Every row comes from one small tree of marks. The marks that hang from a mark follow it in brackets, in alphabetical order. Every link used is in the known rows. Which tree was each row made from?
Known rows
mita[mifev nili[moseb]]: -10.5; 5.9; 5.3; -15.3; 14.3; -3.4; -28.7; -6.1; 11.9; 11.1; -5.2; -11.3; 2.1; -1.9; 7.3; 14.1; -0.7; 13.7; -0.2; -18.0; -7.3; 14.6; -0.2; -8.2; -11.2; -19.7; 8.6; -3.5; 3.2; -10.3; 7.2; -1.4; -2.3; -3.4; 7.3; 21.9; -1.2; -9.3; -12.0; -12.2; -11.3
mita[mifev[fifu[voson]] nili[moseb] tugag[sepo]]: 4.5; -7.2; 13.9; -9.9; 22.4; 1.9; -20.8; -5.8; 22.6; 11.3; -15.6; -21.5; -17.1; -1.8; 20.0; 1.9; 2.3; 22.8; -6.7; -8.9; -12.2; 26.8; 0.3; -15.3; -0.5; -33.4; 7.4; 14.7; 18.8; -13.9; 11.7; -8.0; 13.4; -7.9; 8.5; 22.3; 15.8; -27.9; -1.9; -23.5; -4.4
sepo[moseb nili zipak[tugag voson]]: -15.1; 6.9; 12.9; -7.9; 11.5; -14.5; -10.5; -9.1; -41.6; -13.4; 27.4; 7.8; -12.4; -5.8; -28.9; 23.7; 9.1; 12.3; -7.3; -0.3; -6.6; 13.3; 5.0; 4.9; -26.5; -26.4; 20.1; -16.7; 19.3; -28.0; 7.8; 4.3; -20.8; -17.3; 10.2; 0.2; 34.3; -2.3; 13.7; 11.1; -8.2
moseb[nili[mita[mifev]] tugag]: -12.9; -2.6; -6.2; -24.7; 31.4; 16.6; -3.8; -0.4; -9.3; -4.8; 50.5; -13.7; 5.2; -18.9; 8.4; -5.3; -13.2; 4.5; -14.1; -18.8; 17.5; 16.1; -11.3; 19.2; -12.6; 5.1; 10.3; -1.6; -0.3; -16.5; 5.5; 23.2; 5.6; -4.5; -3.3; 3.5; -8.5; -8.0; 10.8; -6.0; -19.2
mifev[fifu mita[tugag] zipak]: -16.6; -22.4; -11.7; -22.6; 17.7; 0.8; -13.3; 5.6; 13.9; 18.4; -20.1; 6.2; -14.2; 10.6; 4.2; -17.8; 9.4; -9.5; 1.8; -9.4; 3.4; 16.4; 9.3; -6.0; -2.9; -11.5; -5.9; -5.8; -9.1; -27.6; -7.6; -8.6; 4.8; -7.1; 6.9; 5.6; -4.4; -21.9; 5.1; -12.1; -12.4
zipak[tugag[sepo] voson[fifu mifev moseb[nili]]]: 1.2; -11.2; 5.0; 12.2; -19.0; 0.4; 2.2; 20.4; -25.1; 11.0; 22.5; -5.3; -9.0; 1.0; -9.6; -13.4; 34.9; 21.1; -17.7; -1.6; 3.9; 12.7; 12.0; 11.1; -6.7; -16.5; 9.3; 4.5; 15.4; -8.8; 11.1; -23.0; -23.1; 0.2; -26.9; -8.3; 15.8; -5.8; 15.4; 8.0; 11.3
mita[mifev[fifu[moseb voson]]]: -12.1; -13.5; -20.9; 8.0; 11.0; 6.9; -9.6; 21.2; 16.2; 14.1; 8.6; -14.7; 15.1; 15.9; 7.6; 10.4; 3.7; 18.0; -0.3; -25.5; 5.5; -5.1; -11.0; -8.0; -16.7; 1.4; 0.4; 9.7; -2.4; -1.3; -3.1; 4.7; 18.1; 10.2; 4.5; 2.4; 21.4; -9.4; -14.8; -23.4; 4.0
zipak[tugag[moseb nili[mita[mifev]] sepo]]: -24.0; -14.0; 27.1; -17.3; 17.3; -8.4; -25.3; -9.2; -24.2; -22.4; 23.8; -12.4; 1.9; -10.7; -19.0; 13.2; -20.9; 28.0; 0.3; -5.0; 0.2; 32.0; 9.2; 17.6; -18.8; -28.6; 3.1; -22.4; 0.2; -19.3; 6.9; -10.4; -32.3; 4.4; 6.1; 28.0; -2.8; -16.4; 23.5; 2.4; 19.1
tugag[moseb nili[mita] sepo[zipak[voson[mifev]]]]: -2.1; -11.6; 19.6; -8.0; 1.4; -12.8; -21.7; -21.9; -32.2; -15.1; 42.6; -29.4; 1.1; -10.9; -6.3; 20.3; -7.1; 19.5; -6.1; -2.8; 12.6; 27.3; 8.8; 14.3; -9.7; -34.6; 8.3; -7.5; 19.0; -36.6; 1.9; -2.4; -45.2; -3.7; -14.8; 16.6; -5.9; -30.3; 22.2; -1.8; 13.5
fifu[nili voson[mifev[zipak[tugag[moseb]]]]]: -30.2; -1.7; -7.9; -14.3; 18.9; -10.2; -9.3; 12.3; -10.9; 10.6; -2.1; -8.6; -7.4; 13.4; -11.5; -7.4; -1.3; -4.0; 2.0; -9.2; 3.0; 1.1; -11.7; 12.7; 16.8; 1.5; -0.2; -6.0; 7.1; -1.7; 16.4; -12.9; -4.1; 22.7; -6.4; 20.9; 15.9; -3.4; -11.6; -9.5; -14.9
tugag[moseb nili[mita] sepo]: -7.0; -2.3; 28.8; -10.8; 16.8; -13.9; -16.7; -23.9; -25.4; -15.9; 35.0; -34.8; 4.6; -15.3; -8.3; 14.2; -21.8; 25.0; 6.3; -0.8; 6.7; 24.0; 12.7; 16.7; -10.8; -26.6; 1.8; -9.4; 8.8; -31.3; -0.6; -10.3; -37.8; 14.4; 3.2; 30.1; -16.1; -25.8; 30.2; -5.0; 13.2
fifu[nili[mita] voson[mifev moseb[tugag]]]: -10.7; -4.6; -12.7; -1.1; 19.3; -1.1; 9.0; 5.7; -10.3; 12.0; 34.8; -27.6; 9.0; 7.1; 1.2; -34.8; -11.5; 2.8; -11.7; -17.2; 15.2; 7.5; -25.3; 12.6; 19.8; 16.3; 1.5; -2.6; 13.3; -2.4; 15.6; 3.9; 1.1; 28.1; -16.3; 9.9; 9.7; -0.8; 4.9; -16.7; -27.8
zipak[mifev[fifu mita] tugag[nili[moseb] sepo]]: -10.3; -23.9; 9.9; 3.0; -10.1; -12.7; -31.7; -13.4; -10.6; -3.5; 1.2; -20.7; -0.5; 5.2; 0.0; -13.0; -3.8; 13.7; -8.4; 7.1; -0.7; 29.7; 12.8; -10.5; -34.7; -12.2; 5.4; 2.0; -9.1; -19.9; 13.7; -19.0; -19.7; -0.3; -4.5; 17.6; -12.5; -29.3; 15.4; 2.3; -8.8
nili[mita moseb[tugag[sepo[zipak[mifev voson]]]]]: 9.0; 3.3; 9.0; -6.5; -4.4; -12.4; -8.6; -17.5; -20.5; 12.5; 51.4; -10.4; 3.1; -12.3; 5.4; -7.6; -10.5; 7.1; -16.7; -3.7; 2.9; 20.7; -1.2; 2.7; -11.7; -8.1; 6.2; -11.2; 6.3; -27.5; 11.5; 20.4; -27.2; -0.4; -10.4; 1.9; -2.5; -15.9; 21.2; 7.4; -30.1
voson[fifu[nili[mita]] moseb]: 0.5; -3.1; -9.6; 12.8; -3.3; -1.3; 27.1; -0.7; -7.0; 15.4; 31.5; -30.0; 10.9; 7.1; -0.2; -37.7; 8.8; 10.4; -4.1; -12.2; 7.1; 11.5; 3.9; 13.4; -0.7; 6.9; 0.5; -4.0; 7.7; 1.4; 8.6; -15.6; -5.8; 34.3; -7.6; -0.1; 6.1; 9.0; 19.4; -15.7; -20.0
zipak[tugag[nili[mita moseb] sepo]]: -20.7; -4.0; 27.7; -11.6; 13.6; -17.5; -21.0; -17.4; -24.4; -13.7; 20.7; -12.3; -0.9; -11.9; -10.6; 6.3; -17.9; 25.1; -1.1; -0.1; -4.1; 37.2; 5.3; 9.0; -15.9; -27.4; -1.6; -15.7; 1.5; -16.5; 6.7; -10.7; -28.8; 4.7; 4.9; 24.3; 2.0; -18.2; 28.1; 12.5; 7.3
mifev[fifu[moseb voson] mita]: -18.3; -16.0; -16.2; 5.3; 0.9; -11.0; -3.0; 5.4; 2.7; 16.4; -1.5; -21.1; 21.7; 19.8; 10.2; -27.9; -4.3; 11.5; -7.2; -4.4; 10.0; -0.1; -14.4; -15.1; -12.5; 7.0; -2.7; 9.9; 8.7; -7.9; 2.3; -3.2; 18.1; 17.0; 6.0; 5.0; 6.7; -18.6; 10.6; -12.2; -18.7
sepo[moseb[tugag] nili]: -3.8; 22.3; 16.9; -12.1; 41.0; -7.8; -5.9; -10.4; -29.5; -6.9; 31.7; -6.3; -8.5; -9.4; -14.5; 14.8; -8.0; 5.3; 7.3; -4.8; -10.2; 2.6; -1.7; 13.4; -19.1; 0.9; 20.9; -9.4; 11.9; -27.4; 9.8; 3.5; 0.2; 4.5; 26.2; 18.0; 15.4; -5.8; 21.1; -2.5; -18.1
voson[fifu[moseb nili] mifev[mita[tugag] zipak]]: -9.4; -13.3; -17.7; -6.6; 8.1; -5.6; -5.1; -2.3; -1.4; 21.5; -1.5; -4.8; -10.8; 14.7; 10.2; -31.7; 18.3; -32.1; 8.0; -12.2; -2.2; 16.8; -0.7; 14.9; 17.4; 14.7; -4.2; -2.1; 1.0; -4.9; 18.1; -29.9; 4.9; 11.1; -4.0; 5.9; 10.4; -10.9; 3.5; -14.9; -29.5
voson[moseb[tugag] zipak]: -13.8; 9.3; -11.4; -1.2; 18.1; 14.5; -14.9; 25.3; 6.4; 15.9; 16.7; -3.4; -7.6; -16.1; -8.5; -7.0; 6.2; 14.6; 9.0; -25.0; -0.2; 7.5; -13.9; 9.8; 3.3; 1.6; 1.5; -14.6; 2.0; -27.4; -10.7; 17.8; -7.9; 10.7; -6.6; -1.4; -0.5; -17.1; 18.1; 10.9; 0.0
sepo[nili[mita moseb[tugag]] zipak]: -3.7; 7.3; 9.3; -14.2; 24.2; -11.9; -8.8; -22.9; -24.6; -7.6; 46.1; -12.2; 3.9; -14.8; 1.8; 12.1; -16.6; -0.1; -9.4; -9.6; 3.8; 24.7; -12.5; 12.0; -19.8; -12.1; 16.8; -14.4; 9.4; -30.7; 8.3; 28.9; -13.8; -10.9; 1.4; 3.2; 11.5; -18.0; 18.4; 2.3; -30.9
fifu[moseb nili[mita[mifev]] voson]: -29.5; -1.0; -25.0; 2.7; 15.1; -4.4; 11.1; -2.6; -3.5; 5.9; 29.6; -31.6; 19.2; 1.4; -4.7; -27.9; -19.2; 9.5; 2.9; -18.8; 9.7; 6.1; -17.8; -2.0; 14.6; 11.2; -14.7; 0.2; 4.0; 9.4; 5.1; 5.6; 9.6; 33.1; 7.5; 6.0; 23.2; 4.9; 0.8; -11.9; -35.1
mita[mifev[fifu zipak] nili tugag[moseb]]: -2.1; -12.1; 9.2; -29.4; 31.9; 16.8; -23.4; 8.4; 26.0; 6.5; -22.2; -5.3; -25.2; -2.5; -2.7; 8.0; 9.6; 11.1; 2.2; -17.5; -12.2; 19.2; 13.3; -3.5; 2.8; -28.5; 2.8; -4.2; 7.4; -18.6; 3.0; -9.2; 3.9; -8.3; 16.1; 20.1; -1.8; -19.9; -12.1; -32.0; -2.4
zipak[mifev tugag[moseb sepo]]: -12.5; -12.7; 14.2; -5.8; -13.7; -5.3; -23.8; -0.8; -14.4; -6.5; 12.7; -0.5; -11.8; -4.1; -15.7; -0.8; 3.6; 15.7; -4.2; 4.1; -2.8; 16.9; 15.2; 11.6; -21.4; -25.9; 4.0; -12.0; 1.3; -19.7; 13.4; -10.9; -37.8; 3.3; -3.4; 14.4; -8.0; -10.4; 11.4; 8.1; 2.4
nili[moseb[tugag[sepo[zipak[mifev]]]]]: -5.8; 10.1; 4.1; -5.7; -0.8; -10.9; -18.6; -13.0; -16.7; 6.4; 26.6; -8.8; -7.0; -13.3; 9.4; 6.8; -1.7; 7.2; -3.4; 2.5; -7.4; 18.6; -1.3; 1.6; -13.0; -14.9; 14.2; -6.4; 14.2; -23.7; 14.1; 15.5; -12.0; 0.1; 0.4; 10.4; 7.0; -23.6; 19.4; 16.0; -22.9
voson[fifu moseb[nili tugag] zipak[mifev[mita]]]: 0.2; -0.4; -20.2; 10.6; -0.1; 17.9; -9.8; 23.8; 5.5; 27.8; 21.7; -16.3; -4.4; -8.1; 5.8; -28.9; 19.4; -0.2; -2.2; -14.8; 12.5; 0.4; -6.4; 15.1; -13.7; 25.9; 11.3; 6.6; -6.9; -22.0; 2.9; 3.2; 5.4; 11.2; -23.6; -9.1; -12.8; -15.8; 16.4; 0.2; -21.4
mifev[fifu[nili] mita zipak]: -30.9; -19.5; -28.4; -19.6; 16.3; -1.4; -8.4; 2.2; 5.7; 15.0; -18.9; -12.3; -2.6; 18.7; -6.9; -25.5; 3.7; -12.1; 6.4; -15.1; 5.4; 15.4; 7.2; -6.0; -6.8; -3.9; -3.5; -5.9; -15.3; -14.7; -0.6; -14.7; 0.9; 10.2; 2.1; 10.5; -3.7; -9.9; -2.2; -11.1; -23.7
mifev[mita[nili[moseb]]]: -21.1; -1.0; 7.0; -23.6; 2.6; -20.2; -22.3; -22.4; -3.5; 9.9; -7.5; -5.8; 8.0; 0.4; 11.1; -19.7; -7.8; -0.1; -5.4; -0.9; 3.3; 20.2; 0.2; -6.6; -7.1; -16.0; 5.0; -11.5; 6.2; -23.7; 7.6; -6.8; -10.3; -4.6; 6.1; 21.7; -18.9; -13.9; 12.9; 2.2; -25.0
fifu[moseb nili voson]: -34.5; 9.9; -22.5; 4.2; 8.3; -9.9; 13.2; -1.8; -8.8; 4.3; 13.6; -30.6; 8.8; -0.1; -4.6; -26.5; -7.0; 11.3; 8.0; -5.5; 1.2; 2.7; -13.7; -5.4; 19.5; 4.3; -11.9; 5.8; 18.0; 9.7; 6.8; -1.6; 12.3; 36.9; 13.0; 8.2; 26.5; -1.3; 6.3; 0.7; -35.0
moseb[tugag[sepo[nili zipak[mifev]]]]: -4.6; -4.5; -7.8; -13.9; 15.1; 4.9; -14.8; -11.1; -15.8; -9.9; 40.7; -12.2; -10.0; -7.3; 11.9; 5.4; 1.9; 4.1; -6.8; -12.7; 9.9; 24.2; -10.0; 16.8; -10.9; -25.9; 19.6; 3.3; 15.3; -30.1; 7.3; 18.7; -9.0; -16.0; -7.5; 7.8; 9.9; -21.7; 17.0; 9.0; -10.6
zipak[mifev[mita[nili]] tugag[moseb sepo] voson]: -6.8; -21.5; 9.3; -11.1; -37.0; -9.4; -24.7; -3.2; -20.7; 2.9; 8.1; 1.7; -7.3; 1.4; -15.3; -23.6; 16.4; 14.6; -21.2; 9.3; 5.6; 14.9; 27.9; -7.5; -15.5; -30.1; 7.9; -9.0; 3.7; -30.3; 12.9; -16.3; -46.5; -15.7; -16.1; 6.1; -20.1; -11.4; 7.3; 11.0; -11.7

Write each row's tree
-18.9; -15.9; 3.0; -18.0; 26.1; -2.7; -15.9; -11.1; -15.4; -18.2; 36.7; -0.2; 6.0; -4.1; -7.9; 16.9; -14.0; 4.9; -10.8; -23.8; 12.4; 30.5; -12.1; 18.1; -26.3; -24.2; 10.9; -19.3; -4.1; -23.3; 2.0; 18.9; -17.7; -22.0; -2.4; 2.4; 17.2; -5.7; 4.2; -4.9; -4.3
sepo[nili[mita[mifev]] zipak[tugag]]
-0.6; -11.1; 1.6; -11.5; -9.2; -7.7; -21.6; -21.3; 5.5; 11.2; 1.9; -2.4; -12.2; 1.0; 13.8; -23.2; 9.4; -6.9; -7.2; -0.1; 6.4; 17.1; 9.9; -5.3; -7.0; -17.2; 1.3; 2.5; 3.3; -30.4; 6.2; -10.8; -16.6; -12.4; -1.2; 11.0; -19.0; -13.0; 5.2; -5.9; -23.3
zipak[mifev[mita[nili tugag[sepo[moseb]]]]]
-21.8; 14.2; -11.3; -6.5; 16.9; 8.6; 2.6; -1.8; -13.3; -6.4; 33.0; -19.8; 0.7; -25.5; 0.5; -10.8; -0.5; 11.3; 4.1; -5.0; -0.7; 12.5; -8.2; 6.1; 0.2; 1.4; -0.9; 4.0; 18.6; -5.5; 2.0; 14.3; 10.7; 13.7; 15.8; -1.1; 6.9; -13.8; 24.1; 13.1; -28.1
fifu[moseb[nili tugag]]
-11.1; -4.3; 3.7; -4.4; -3.8; -13.9; -19.8; -14.0; -36.8; -8.0; 26.3; 8.3; -10.0; -1.5; -22.7; 9.1; 11.2; -0.2; -12.1; 2.7; 1.6; 11.5; 9.4; -1.3; -33.6; -16.6; 21.6; -13.2; 7.8; -34.9; 10.0; 4.2; -23.8; -25.1; 1.6; -3.6; 19.1; -4.1; 8.5; 9.4; -23.1
sepo[moseb nili zipak[mifev[mita] tugag voson]]
-2.2; 3.7; 19.5; -13.3; 19.8; -9.2; -1.8; -18.3; -2.9; -1.5; 9.8; -3.0; -22.2; -19.2; 12.5; -0.7; 1.6; 5.4; 4.9; 1.2; -8.8; 26.7; 11.6; 4.6; 6.3; -30.3; 0.1; -3.3; 12.7; -32.0; 0.3; -3.6; -10.7; -8.6; 15.1; 10.3; 10.6; -23.3; 22.7; 0.7; -4.6
mita[tugag[sepo[nili[moseb]]]]
-5.5; -9.5; 1.3; -17.3; 26.1; 4.4; -18.4; -12.8; -14.0; -11.2; 48.1; -21.7; 2.7; -7.8; 12.4; 5.9; -14.5; 13.8; -4.7; -19.1; 13.4; 28.6; -7.8; 15.7; -7.5; -16.0; 10.2; -0.6; 4.9; -26.2; 2.1; 10.8; -8.4; -6.8; -4.1; 19.3; -1.7; -23.8; 19.8; -1.7; 1.7
moseb[tugag[nili[mita[mifev]] sepo]]
-6.0; 2.0; 0.5; -16.9; 25.1; 2.3; -8.7; -7.5; -16.1; -7.7; 35.8; -12.5; -6.7; -8.3; 8.9; 2.7; -3.4; 8.8; -1.3; -12.5; 5.1; 19.9; -7.1; 17.5; -5.9; -20.9; 16.2; 0.7; 12.7; -27.4; 5.7; 10.9; -5.8; -6.5; 1.4; 14.2; 7.3; -19.0; 21.6; 6.9; -5.7
moseb[tugag[sepo[nili]]]
5.4; -16.5; -17.7; 1.2; -42.4; -8.8; -7.9; 2.3; -2.0; 26.9; 18.3; 6.9; 5.6; 12.9; 9.9; -23.7; 28.2; -6.0; -20.1; -3.7; 19.0; -9.0; 20.5; -17.7; -10.3; -0.6; -0.4; 4.2; -9.1; -31.9; -4.7; -2.4; -27.3; -15.4; -20.5; -15.0; -20.0; -6.7; -12.4; -2.7; -23.3
zipak[mifev[mita] voson]
-21.5; -2.5; -9.0; -10.8; 12.9; -14.2; 12.6; -6.0; -7.0; 10.7; 23.7; -21.8; 12.4; 12.2; 0.5; -26.7; -16.4; 5.5; -9.0; -12.8; 15.9; 5.2; -14.1; 5.8; 11.9; 2.1; -8.2; -2.0; 4.7; -2.2; 8.5; -1.7; -4.7; 25.8; -4.8; 13.6; 8.9; 5.7; -2.2; -15.5; -24.9
fifu[nili[mita] voson]
-10.3; 5.5; -6.3; 9.3; 12.6; -2.9; -18.9; 33.4; 8.4; 31.6; 1.7; -1.6; -0.8; 7.9; 1.5; 3.6; 9.9; 10.1; 2.0; -20.0; 9.8; -13.4; -27.9; 8.6; 10.2; 8.1; -2.2; 2.8; 7.3; -17.1; -5.5; 3.9; -0.7; 15.6; -19.8; 4.7; 10.9; -15.5; -5.4; -6.1; 8.8
fifu[voson[mifev moseb zipak]]
-3.7; -16.9; 3.2; 1.7; -10.7; -5.1; -5.3; -0.3; -1.6; 5.8; 7.8; -11.7; -1.6; 11.5; -11.3; -25.3; 1.6; 8.1; -14.8; -3.2; -7.4; 18.2; 8.4; -6.3; -24.9; 1.3; -3.7; -5.5; -8.3; -2.5; 19.7; -14.1; -20.5; 16.2; -2.1; 4.5; -5.9; -4.6; -1.7; -11.1; -23.2
zipak[mifev[fifu[nili[mita moseb]]] tugag]
9.5; 0.9; -0.1; -1.4; 12.7; -9.1; -13.8; 10.4; 3.2; 36.2; 10.0; -6.7; -5.3; 17.8; 6.3; -15.1; 7.4; -23.2; 0.1; -26.6; -8.3; 8.4; -17.4; 22.4; 2.8; 30.1; 1.8; -6.9; -7.6; -11.6; 25.8; -20.7; -13.7; 20.6; -22.3; 8.8; 2.1; -13.7; -5.6; -20.8; -14.0
voson[fifu[nili[mita moseb[tugag]]] mifev zipak]
-4.2; 10.4; 16.3; -4.0; 27.5; -13.6; -5.6; -21.0; -22.0; -3.0; 29.2; -16.2; -6.9; -8.1; -9.4; 12.0; -7.9; 12.2; 9.3; -8.4; 0.2; 16.6; 2.9; 15.4; -16.1; -26.7; 6.3; -2.0; 6.6; -28.6; -0.4; -8.1; -23.2; 4.6; 9.0; 17.6; 13.1; -4.6; 24.4; 0.2; 2.6
tugag[sepo[moseb nili[mita]]]
-0.6; -20.8; 6.8; -9.7; 11.5; -4.7; -15.7; -1.0; 2.1; 10.5; -4.3; -7.6; -5.6; 8.6; 16.0; -13.5; 6.9; -10.4; -8.4; -5.5; 1.1; 16.0; -3.7; 6.3; -6.0; -1.4; 6.4; 1.7; 10.0; -24.1; 14.7; -17.3; -5.5; -2.8; -6.4; 9.9; -8.6; -27.5; 6.4; -21.1; -0.2
voson[mifev[fifu mita[tugag[moseb[nili] sepo]]]]
-12.3; -12.6; 20.6; -4.8; -6.8; -7.3; -30.0; -8.2; -19.5; -15.4; 15.6; -13.3; -9.4; -7.9; -14.8; 6.5; -2.0; 20.2; -1.1; 6.6; -1.2; 22.2; 18.1; 8.8; -22.9; -23.3; 4.3; -7.9; -0.1; -21.9; 10.5; -15.6; -36.5; 4.0; -1.3; 21.6; -13.4; -20.8; 14.4; 5.7; 5.4
zipak[mifev tugag[moseb nili sepo]]
4.5; -12.9; 4.9; -10.9; 10.2; -9.1; -23.9; -2.2; 3.0; 18.0; -6.3; -10.6; 3.1; 19.4; 17.5; -15.4; 5.0; -9.1; -13.7; -11.4; -2.2; 14.6; -14.8; -0.9; -9.0; 4.0; 11.4; 2.5; 11.7; -16.7; 21.0; -14.4; -2.2; -0.6; -8.9; 16.5; -12.0; -25.1; -1.0; -20.5; -13.6
voson[mifev[fifu mita[nili[moseb[tugag]]]]]
-22.2; -6.8; -5.6; 5.0; 1.7; 5.5; -31.8; 17.1; 6.1; 10.9; 0.0; -3.5; -4.3; -12.2; -15.7; -14.1; 4.1; 12.4; 8.1; -15.8; 3.6; 14.9; -0.7; 0.0; -11.1; 3.3; -5.2; -16.8; -16.9; -28.6; -11.0; 0.1; -21.7; 5.7; -10.7; 1.8; -15.9; -19.4; 13.6; 11.4; -0.6
voson[moseb zipak[mifev[mita] tugag[nili]]]
-7.4; -9.5; 1.0; -18.8; 20.2; 1.1; -17.6; -20.2; -20.8; -16.0; 51.3; -21.9; -1.3; -9.2; 12.7; 5.6; -11.8; 12.6; -9.4; -14.5; 15.3; 36.0; -12.5; 17.5; -6.8; -26.2; 12.2; -1.3; 16.6; -28.7; 3.9; 15.8; -13.2; -11.6; -8.8; 15.8; 2.3; -27.1; 25.9; 5.9; -1.9
moseb[tugag[nili[mita] sepo[zipak]]]
3.5; -0.2; -15.4; 4.3; -22.7; -5.9; 20.9; 5.9; -16.2; 18.0; 31.0; -11.6; 4.3; 10.5; 1.8; -24.9; 27.1; 7.4; -12.3; -6.9; 2.1; -1.8; 13.1; -4.3; 5.2; 1.6; 1.0; 5.8; 14.1; -6.2; 7.8; -10.8; -8.3; 11.4; -5.7; -10.9; 14.0; -1.0; 3.7; -3.2; -23.2
zipak[voson[fifu[moseb[tugag] nili]]]
-22.3; 2.8; 2.4; -4.1; 6.7; -5.9; -24.3; 22.7; -0.6; 16.5; 1.5; -1.0; -7.3; 0.2; -7.9; 7.0; 0.7; 16.4; -1.3; -6.5; 9.1; -6.9; -13.0; 9.5; -5.9; -6.7; -1.2; 3.1; 0.6; -19.0; 0.5; 2.1; -10.0; 9.6; -12.1; 11.8; 4.7; -15.0; -2.3; 4.3; 4.6
fifu[voson[zipak[mifev tugag[moseb[nili] sepo]]]]
-8.2; -18.7; -1.6; -14.9; 4.6; -9.0; -11.5; -9.4; 10.0; 12.0; -15.7; -19.8; 11.4; 21.7; 12.8; -28.7; 1.0; 7.0; -14.2; -9.1; 5.9; 17.5; -3.8; -12.5; -17.4; -13.1; 4.4; 5.4; 8.4; -15.9; 7.5; -16.4; 0.8; 1.3; 1.5; 16.1; -17.0; -16.8; 4.6; -20.0; -14.3
mifev[fifu mita[nili]]
-11.3; -10.9; -19.6; 8.0; 9.2; 3.1; 11.5; 8.6; -1.9; 6.1; 12.8; -38.3; 3.0; 15.1; 2.6; -20.8; 4.0; 21.7; -10.1; -10.4; 5.9; 11.3; -14.2; -4.1; -4.8; -9.0; 7.7; 14.1; 22.6; -1.2; 10.6; -0.1; 11.4; 24.5; -6.9; 5.7; 23.2; -13.1; 7.5; -13.8; -12.3
mifev[fifu[nili voson[moseb[tugag[sepo[zipak]]]]]]
-28.3; -20.0; -18.6; -12.9; 23.2; 12.9; -20.1; 18.7; 7.6; 1.7; -4.8; -8.1; -6.8; 9.5; -16.9; 14.1; 3.1; 9.8; 9.8; -26.4; -3.3; 15.0; 8.4; 4.3; -16.9; -16.8; 3.5; -9.9; -16.1; -6.5; 2.1; -7.8; -3.4; 6.2; 3.8; 13.6; 16.7; -5.4; -13.7; -14.5; 8.1
mita[mifev[fifu[nili] zipak[tugag[moseb sepo]]]]
-1.8; -11.0; -9.0; -3.5; 0.8; -7.7; 13.8; -6.0; -1.8; 15.4; 25.9; -17.2; 11.4; 20.8; 9.4; -20.7; 4.1; -3.0; -6.8; -19.0; 8.1; 10.3; 2.2; 15.2; -7.5; 5.1; 0.6; -1.5; -3.5; 0.2; 14.6; -18.8; -5.0; 19.0; -5.9; 7.6; 7.1; 7.6; -1.5; -25.0; -14.4
voson[fifu[nili[mita[mifev]]]]
6.8; 4.6; 4.9; -8.4; 23.8; -3.5; -13.7; -23.3; -29.9; -9.2; 56.7; -8.0; -7.4; -7.5; -10.0; 11.4; -7.9; -5.4; -10.2; -10.4; 6.2; 15.3; -11.1; 16.3; -29.5; -4.6; 22.3; -8.8; 11.3; -34.5; 12.4; 22.6; -14.3; -13.0; 3.0; 2.8; 12.8; -6.2; 14.9; -5.2; -32.9
sepo[moseb[tugag] nili[mita] zipak[mifev]]
